Below are the code and all the weights of a small trained network. Each question names an input and a target symbol and asks about switching units off, where a switched-off unit gives its printed mean instead of its output.

import numpy as np


def w(rows, s, z=0):
    codes = np.array(rows[::2]) - 128.0
    scale = np.full(codes.shape[1], s)
    scale[-1] = z or s
    return codes * scale


def f(y):
    return y / 2 * (1 + np.tanh(0.7978845608 * (y + 0.044715 * y**3)))


def softmax(a):
    e = np.exp(a - a.max(-1, keepdims=True))
    return e / e.sum(-1, keepdims=True)


def log_softmax(a):
    a = a - a.max(-1, keepdims=True)
    return a - np.log(np.exp(a).sum(-1, keepdims=True))


def net(x, mask):
    ids = ['ΔΞΩαβεηλτ'.index(c) for c in x.split()]
    T = len(ids)
    res = E[ids] + P[:T]
    u = 0
    for l in range(2):
        q, k, v = (res @ M[l].T for M in (Q, K, V))
        z = softmax(np.where(np.tri(T) > 0, q @ k.T / 4**0.5, -1e9)) @ v
        res = res + np.where(mask[u], z, O[l][:, -1]) @ O[l][:, :-1]
        u += 1
        y = f(res @ A[l][:, :-1].T + A[l][:, -1])
        res = res + np.where(mask[u : u + 8], y, B[l][:, -1]) @ B[l][:, :-1]
        u += 8
    return log_softmax(res[-1] @ U[:, :-1].T + U[:, -1])


Q, K, V, O, A, B = {}, {}, {}, {}, {}, {}
E = w([
[168,167,175,106,155,252],'Δ',
[100,133,177,174,70,165],'Ξ',
[165,134,101,217,100,89],'Ω',
[141,129,79,183,96,223],'α',
[134,209,62,104,62,154],'β',
[135,162,195,148,125,81],'ε',
[163,213,103,109,156,51],'η',
[120,165,196,98,182,203],'λ',
[9,125,94,110,181,128],'τ',
],0.015)
P = w([
[155,81,177,1,104,91],'0',
[140,159,169,61,98,94],'1',
[125,173,165,102,110,108],'2',
[110,180,160,133,118,129],'3',
[88,181,154,159,127,145],'4',
[74,184,148,179,139,159],'5',
[60,186,144,197,143,173],'6',
[45,196,142,204,140,187],'7',
],0.0069)
Q[0] = w([
[148,132,141,124,110,142],'0.h0',
[123,193,142,163,140,156],'0.h0',
[123,84,110,135,148,151],'0.h0',
[177,3,131,81,119,129],'0.h0',
],0.015)
K[0] = w([
[94,32,76,75,125,99],'0.h0',
[61,174,131,211,146,86],'0.h0',
[151,169,141,93,68,65],'0.h0',
[198,4,148,2,64,70],'0.h0',
],0.0073)
V[0] = w([
[112,83,188,191,94,148],'0.h0',
[1,73,91,175,189,92],'0.h0',
[109,123,132,96,140,150],'0.h0',
[100,105,73,84,115,107],'0.h0',
],0.0084)
O[0] = w([
[75,93,164,146,57,81,86],'0.h0',
[5,210,159,214,133,131,254],'0.h0',
[153,153,113,201,195,42,175],'0.h0',
[121,253,88,199,116,151,147],'0.h0',
],0.0062,0.0052)
A[0] = w([
[146,171,188,107,146,2,143],'0.n0',
[187,148,89,204,75,107,75],'0.n1',
[103,99,207,129,69,129,237],'0.n2',
[36,92,95,41,198,157,254],'0.n3',
[129,136,140,177,135,45,160],'0.n4',
[154,196,11,112,115,129,205],'0.n5',
[142,153,82,169,116,24,41],'0.n6',
[141,206,78,217,82,107,169],'0.n7',
],0.009,0.0035)
B[0] = w([
[182,116,114,227,84,201,176],'0.n0',
[59,1,117,144,129,74,133],'0.n1',
[168,215,105,167,60,85,161],'0.n2',
[169,135,104,127,221,36,254],'0.n3',
[108,66,155,192,80,110,173],'0.n4',
[105,79,50,87,154,205,182],'0.n5',
[197,22,177,118,215,195,144],'0.n6',
[5,49,165,85,124,174,247],'0.n7',
],0.0071,0.0082)
Q[1] = w([
[144,87,120,97,78,254],'1.h0',
[184,132,98,88,36,142],'1.h0',
[172,151,227,172,98,163],'1.h0',
[124,112,211,186,144,151],'1.h0',
],0.01)
K[1] = w([
[174,110,2,67,98,74],'1.h0',
[200,113,121,90,75,110],'1.h0',
[201,134,130,144,148,45],'1.h0',
[121,160,100,157,189,39],'1.h0',
],0.0083)
V[1] = w([
[78,228,187,117,45,136],'1.h0',
[175,255,119,46,142,110],'1.h0',
[76,61,84,59,88,60],'1.h0',
[18,169,135,124,140,227],'1.h0',
],0.0065)
O[1] = w([
[186,255,70,88,88,90,98],'1.h0',
[33,210,176,99,94,155,125],'1.h0',
[87,55,13,31,84,66,144],'1.h0',
[195,135,143,77,144,128,254],'1.h0',
],0.0075,0.0082)
A[1] = w([
[103,183,149,2,150,121,147],'1.n0',
[100,135,52,141,73,175,150],'1.n1',
[60,99,130,139,130,107,189],'1.n2',
[67,74,99,175,71,110,27],'1.n3',
[102,107,188,177,96,149,205],'1.n4',
[138,149,84,161,66,143,129],'1.n5',
[145,129,61,91,112,63,22],'1.n6',
[112,208,151,127,125,174,3],'1.n7',
],0.0098,0.0034)
B[1] = w([
[127,116,178,31,59,76,255],'1.n0',
[189,181,123,141,210,217,165],'1.n1',
[91,123,74,134,87,96,244],'1.n2',
[245,119,210,130,183,110,177],'1.n3',
[170,182,54,82,72,90,231],'1.n4',
[76,47,113,148,193,190,139],'1.n5',
[186,143,78,102,52,29,148],'1.n6',
[148,1,148,93,163,79,176],'1.n7',
],0.0072,0.0082)
U = w([
[133,30,139,141,119,96,59],'Δ',
[147,224,106,145,187,162,96],'Ξ',
[142,122,95,82,121,127,1],'Ω',
[130,103,103,162,217,195,249],'α',
[2,110,110,130,123,127,176],'β',
[140,225,129,155,46,116,251],'ε',
[144,132,120,126,155,117,6],'η',
[135,121,241,88,162,145,157],'λ',
[113,146,147,129,160,126,29],'τ',
],0.0089,0.004)

Each question gives the input, a string of symbols that net reads in full, and the target symbol t.
The units are the heads (4 rows each of Q, K, V and O) and the neurons (one row each of A and B). Each row of codes is followed by its name. A weight is (code - 128) times the scale printed after its matrix; where a second scale follows, it is the last column's (O, A, B and U).
mask holds one flag per unit, layer by layer, with each layer's heads first. A switched-off unit (its flag False) gives its mean, the last column of its rows in O or B, instead of its output. The means were averaged over made-up inputs and are rounded, as every weight is.
A unit's drop is (log p(t) with every unit on - log p(t) with that unit switched off) / (log p(t) with every unit on - log p(t) with every unit switched off).
The circuit of an input: a set's keep is (log p(t) with only the set's units on - log p(t) with every unit switched off) / (log p(t) with every unit on - log p(t) with every unit switched off). Starting from the 12 units with the biggest drops (on a tie, the unit counted first), units are removed one at a time, each time the one whose removal leaves the highest keep (on an exact tie, the one counted first), for as long as the keep stays at least 0.8.
units of the circuit, in order: the units of the circuit, biggest drop first
most important unit: the unit with the biggest drop
k most important neurons: the k neurons with the biggest drops, biggest first
top k neurons in layer l: the k neurons of layer l with the biggest drops, biggest first
drop when u is switched off: that unit's drop, to one decimal
input τ τ η α Ξ τ, target α: most important neuron : (0.n7)
input Δ τ Δ, target β: 3 most important neurons : (0.n3 1.n3 0.n0)
input Δ τ α α τ τ Δ, target β: units of the circuit, in order : (0.n3 0.h0 0.n7 1.h0)
input η τ τ τ η τ Ω τ, target Δ: units of the circuit, in order : (1.h0 0.n7 0.n3 0.n1)
input Ξ ε Ξ Δ η, target α: 2 most important neurons : (0.n0 1.n0)
input τ Ξ η τ, target ε: top 2 neurons in layer 0 : (0.n7 0.n3)
input τ ε β ε τ, target Ξ: units of the circuit, in order : (1.h0 0.n3 0.n7)
input λ η Δ ε τ β, target Ω: 3 most important neurons : (0.n7 0.n5 0.n0)
input ε τ Ξ τ τ Δ Ξ τ, target λ: 3 most important neurons : (0.n2 0.n3 1.n7)
input τ τ Ξ Ξ, target ε: 3 most important neurons : (1.n4 0.n5 0.n2)
input β τ Ω τ ε Δ β, target β: top 4 neurons in layer 0 : (0.n0 0.n7 0.n4 0.n3)
input Δ Δ τ α, target α: top 3 neurons in layer 1 : (1.n1 1.n3 1.n0)
input η τ β Ξ Δ λ η η, target α: top 3 neurons in layer 0 : (0.n0 0.n5 0.n3)
input τ β λ Δ Δ, target λ: most important unit : 0.h0
input η τ β τ β Ξ Ω, target Δ: 2 most important neurons : (1.n3 0.n1)
input τ β Δ τ Ξ τ, target ε: 3 most important neurons : (0.n3 0.n7 1.n6)
input λ Δ Δ τ β, target Ω: top 2 neurons in layer 0 : (0.n5 0.n7)
input η τ Ξ, target ε: top 2 neurons in layer 1 : (1.n4 1.n3)
input τ ε Ω τ β Δ ε, target ε: 2 most important neurons : (1.n4 0.n5)
input Δ ε τ Δ α Δ τ, target λ: most important neuron : (0.n3)
input η η Δ τ ε Δ τ, target Ξ: drop when 0.h0 is switched off : 0.2
input τ Ξ τ β τ, target Ω: drop when 0.n7 is switched off : 1.1
input τ Ξ η τ τ β Δ τ, target Ω: drop when 0.n3 is switched off : 0.2
